Each row has a name. Each question is about the rows just above it.

j217: [160  97  96  96 156 158 153 159  97]
j758: [ 96 158 160 161  98  97 104  96 159]
j199: [160  96  96  98 156 159 152 158  97]
j14: [ 97 161 159 159  98  99 106  99 159]
j793: [158  98  98  98 156 158 148 160  96]
Among the named rows, does one hold [ 99 106] next to each other, in this order?	yes
Among the named rows, does one hold [158 152] next to each other, in this order?	no
Among the named rows, does one hold [97 96 96] next to each other, in this order?	yes

j530: [157 100 100 104]
j526: [157 102 102 104]
j675: [155 100 101 102]
Among the named rows, does one hold [100 101] next to each other, in this order?	yes
Among the named rows, does one hold [104 102 102 157] next to each other, in this order?	no
Does one of the named rows hold [157 100] side by side, in this order?	yes
Does one of the named rows hold [157 103] side by side, in this order?	no

j161: [126 136 134 131 124 126 132 126 126 128 133 130 134 131 127 135 127 123
 129 124 133 132 125 129 130]
j391: [116 128 142 125 129 119 123 131 121 138 124 132 129 123 135 120 131 154
 115 146 127 118 127 121 123]
j910: [124 125 128 137 118 127 122 125 131 122 121 119 136 132 113 127 132 134
 129 118 132 139 125 131 121]
j542: [125 125 121 120 124 123 129 135 121 110 127 139 114 143 127 127 138 123
 132 135 121 140 143 140 138]
j755: [140 123 128 129 135 133 122 132 122 138 123 120 128 130 126 122 125 119
 138 132 128 123 125 119 132]
j806: [126 125 123 123 125 121 130 133 121 113 127 135 115 142 128 129 136 126
 132 134 124 139 143 132 136]
j790: [124 135 134 130 122 123 133 126 126 128 135 131 134 130 123 136 126 122
 131 126 135 128 125 130 130]
j700: [125 124 124 133 119 122 131 126 131 140 132 131 122 118 131 127 126 131
 126 123 122 121 136 123 124]
j569: [124 143 137 135 121 128 133 124 128 125 134 130 139 135 129 138 126 120
 127 117 135 140 121 131 129]
j971: [127 129 119 129 139 136 128 125 136 126 122 123 125 125 129 131 120 134
 136 130 137 121 128 127 135]
j727: [131 127 123 128 132 128 134 124 136 128 132 124 128 120 131 134 124 129
 126 124 130 123 129 122 124]
j629: [137 120 126 118 137 126 135 128 134 118 136 121 133 121 128 133 132 125
 117 129 127 126 126 121 117]
Does one of the named rows hold [132 126 126 128 133] side by side, in this order?	yes
Is [132 128 123 127 131] printed in one of the named rows, side by side and in this order?	no
Among the named rows, does one hold [125 134] next to each other, in this order?	yes
Among the named rows, does one hold [123 121] next to each other, in this order?	no
Does one of the named rows hold [126 131 122 119 133] side by side, in this order?	no

j48: [139 158 105 136 129 129]
j651: [143 153 106 125 128 125]
j277: [153 141 106  99 127 116]
Among the named rows, does one hold [158 139] next to each other, in this order?	no
Does one of the named rows hold [136 105 158] side by side, in this order?	no
Among the named rows, does one hold [152 141 106] next to each other, in this order?	no
Is [139 158] printed in one of the named rows, side by side and in this order?	yes
Does one of the named rows hold [128 124] side by side, in this order?	no

j41: [114 143 127 116 133 135 130 111 143 128]
j213: [122 139 147 134 129 124 127 127 122 120]
j922: [121 141 120 112 129 132 126 120 132 126]
j518: [115 134 102 126 124 141 123 128 124 138]
j62: [115 125 115 117 120 134 121 140 126 140]
j595: [124 145 113 130 125 121 126 127 121 131]
j350: [116 122 122 124 124 138 119 131 134 131]
j660: [125 154 124 108 120 134 124 118 126 103]
j551: [122 139 125 110 121 131  99 126 153 113]
j471: [124 145 113 117 125 121 126 127 121 131]
Among the named rows, does one hold [121 125 130 113 145] next to each other, in this order?	no
Is [117 120 134 121] printed in one of the named rows, side by side and in this order?	yes
Is [127 124 129] printed in one of the named rows, side by side and in this order?	no

j820: [152 107 104 106 103 152 152]
j442: [105 106 151 149 152 105 105]
j348: [150 149 106 108 105 150 150]
j931: [152 151 104 106 103 152 152]
Among the named rows, does one hold [149 106 108 105] next to each other, in this order?	yes
Does one of the named rows hold [151 149 152 105 105] side by side, in this order?	yes
Is [152 149] printed in one of the named rows, side by side and in this order?	no
Does one of the named rows hold [151 149] side by side, in this order?	yes
Among the named rows, does one hold [152 153] next to each other, in this order?	no
Is [106 102 152 152] printed in one of the named rows, side by side and in this order?	no

j532: [128 145 116 121  99 136 137 155 134 127 138 123]
j839: [128 146 116 121 100 135 137 155 134 127 138 122]
j295: [128 146 119 120 102 132 137 149 133 124 137 128]
Is [127 134 155 137 135] printed in one of the named rows, side by side and in this order?	no
Is [127 134 155] printed in one of the named rows, side by side and in this order?	no
Does one of the named rows hold [138 155 134 127] side by side, in this order?	no
Does one of the named rows hold [116 121 100 135] side by side, in this order?	yes
Among the named rows, does one hold [132 138] next to each other, in this order?	no
Among the named rows, does one hold [138 122] next to each other, in this order?	yes
Is [123 138] printed in one of the named rows, side by side and in this order?	no

j61: [113 115 127 126 120 145 113 113 112 143 142 137 121 116 134 114 153 111
 152 127 152 108 124 122 143 108 110 129 129 119 115 128 132 139 112 133
 139 126 149 129 129 127 115 135 110 145]
j954: [113 115 127 126 120 145 113 113 112 143 142 137 121 116 134 114 153 111
 152 127 152 108 124 122 143 108 110 129 129 119 115 128 132 139 112 133
 124 124 123 127 130 122 115 106 151 118]
j50: [121 112 144 103 131 146 120 144 123 119 115 140  96 109 125 110 142 128
 136 129 134 140 126 135 149 114 125 133 129 114 118 121 132 137 131 150
 131 121 121 114 124 132 110 159 119 131]
Is [145 113 112] printed in one of the named rows, side by side and in this order?	no
Is [119 116 128] printed in one of the named rows, side by side and in this order?	no
Is [129 129 119 115 128] printed in one of the named rows, side by side and in this order?	yes
Is [153 111 152 128 152] printed in one of the named rows, side by side and in this order?	no
Does one of the named rows hold [103 144 112 121] side by side, in this order?	no
Does one of the named rows hold [119 115] side by side, in this order?	yes

j415: [129 127 134 127 131 125 128 129 128 128 127 130 124 126 128 129 126 128
 127 127 127 130 129 127 127 126 125 129 127 123 127 127 130 128 127 130
 129 129 124 125 126 130 131]
j390: [131 129 131 126 132 124 131 127 129 130 133 133 120 125 130 122 127 128
 126 127 126 132 132 125 124 127 124 128 128 129 125 129 132 127 127 124
 131 130 121 132 126 130 132]
j488: [137 133 132 125 131 123 133 123 129 130 132 139 112 123 130 121 127 129
 123 126 122 139 138 115 122 127 121 126 132 130 121 133 133 128 126 120
 134 132 112 135 125 131 142]
j465: [143 136 139 124 133 123 137 119 128 131 135 144 105 121 133 113 127 130
 119 125 119 144 143 124 122 126 125 125 135 126 118 134 138 128 125 117
 136 135 106 140 126 131 148]
j316: [139 134 139 125 130 123 137 122 128 130 123 140 110 122 129 119 128 129
 122 126 121 141 140 125 123 126 126 126 132 127 120 129 135 123 125 121
 135 133 110 134 125 131 142]
j644: [135 131 137 125 131 123 133 124 128 129 128 137 115 123 132 120 127 129
 124 126 123 137 136 125 124 128 125 127 131 123 122 132 132 125 126 123
 133 131 115 134 126 131 139]
j741: [135 131 137 125 131 123 133 124 128 129 128 137  94 123 132 120 127 129
 124 126 123 137 136 125 124 128 125 123 131 123 122 132 132 125 126 123
 133 131 115 134 126 131 139]
Does one of the named rows hold [130 115 134] side by side, in this order?	no
Among the named rows, does one hold [125 131] next to each other, in this order?	yes
Among the named rows, does one hold [134 139] next to each other, in this order?	yes
Does one of the named rows hold [128 126 125 129] side by side, in this order?	no
Is [127 130] printed in one of the named rows, side by side and in this order?	yes

j566: [149 143 106 107]
j452: [104 110 150 151]
j259: [148 144 106 107]
j289: [147 141 105 106]
Is [104 110] printed in one of the named rows, side by side and in this order?	yes
Does one of the named rows hold [104 109 150] side by side, in this order?	no
Does one of the named rows hold [150 150] side by side, in this order?	no

j722: [110 142 135 123]
j930: [158 142 135 123]
j402: [107 138 137 116]
j808: [152 105 112 123]
Is [138 116] printed in one of the named rows, side by side and in this order?	no
Does one of the named rows hold [123 112 105] side by side, in this order?	no
Does one of the named rows hold [134 123] side by side, in this order?	no
Is [107 138] printed in one of the named rows, side by side and in this order?	yes
Does one of the named rows hold [158 142] side by side, in this order?	yes

j818: [100 155 152 154 102 153 154 103 103 152 151 102 152 152 105 102 152 156
 100 153]
j433: [106 141 140 139 105 139 140 103 105 138 137 106 140 141 108 106 135 143
 104 143]
j609: [153 107 105 107 155 106 104 156 153 106 106 154 105 106 152 155 107 106
 153 104]
j354: [154 105 106 104 154 105 103 155 156 105 103 155 105 104 151 152 107 103
 155 105]
Does one of the named rows hold [152 105] side by side, in this order?	yes
Is [107 105] printed in one of the named rows, side by side and in this order?	yes
Is [107 105 107] printed in one of the named rows, side by side and in this order?	yes

j995: [136 135 136 134 131 137 144 133 126 124 135 143 146 150 133 110 105 108
 120 113 111 121 130 133 136 140 131 113 105 122 135]
j801: [132 137 135 136 137 133 135 144 140 126 123 130 140 145 151 140 112 101
 106 117 113 110 117 127 132 135 136 134 121 108 113]
j24: [136 135 136 134 131 137 144 133 126 124 135 143 146 150 133 110 105 108
 120 113 130 132 133 138 133 115 103 122 134 138 135]
j136: [132 137 135 136 138 133 133 143 142 128 122 128 138 143 151 142 118 102
 101 116 114 111 115 125 131 134 135 137 123 110 112]
Among the named rows, does one hold [135 136 138 133] next to each other, in this order?	yes
Does one of the named rows hold [150 133 110] side by side, in this order?	yes
Is [126 131 134 135 137] printed in one of the named rows, side by side and in this order?	no
Among the named rows, does one hold [113 117 106 101] next to each other, in this order?	no

j552: [124 128 116 128 123 120 128 133 132 137 132 119 136 134 108 131 125 129
 121 121 128 131 129  94 128 130]
j337: [124 128 116 128 123 120 128 133 132 137 132 119 136 134 108 131 125 129
 121 121 128 131 129 128 127 130]
j894: [124 128 124 138 120 120 118 162 136 119 145 113 132 134 108 135 125 148
 133 121 128 131 129 113 128 136]
Does one of the named rows hold [129 131 128] side by side, in this order?	no
Is [124 138 120 120] printed in one of the named rows, side by side and in this order?	yes
Is [133 131] printed in one of the named rows, side by side and in this order?	no

j813: [150 151 109 149 110 150 111 151 148 150 110 149 110 109 150 151 109]
j56: [151 150 106 151 107 151 106 152 151 151 107 151 107 107 150 150 106]
j684: [105 106 149 105 149 105 149 105 105 103 148 104 150 149 105 106 150]
Among the named rows, does one hold [148 151] next to each other, in this order?	no
Among the named rows, does one hold [149 104 149] next to each other, in this order?	no
Does one of the named rows hold [106 151 107 151 106] side by side, in this order?	yes

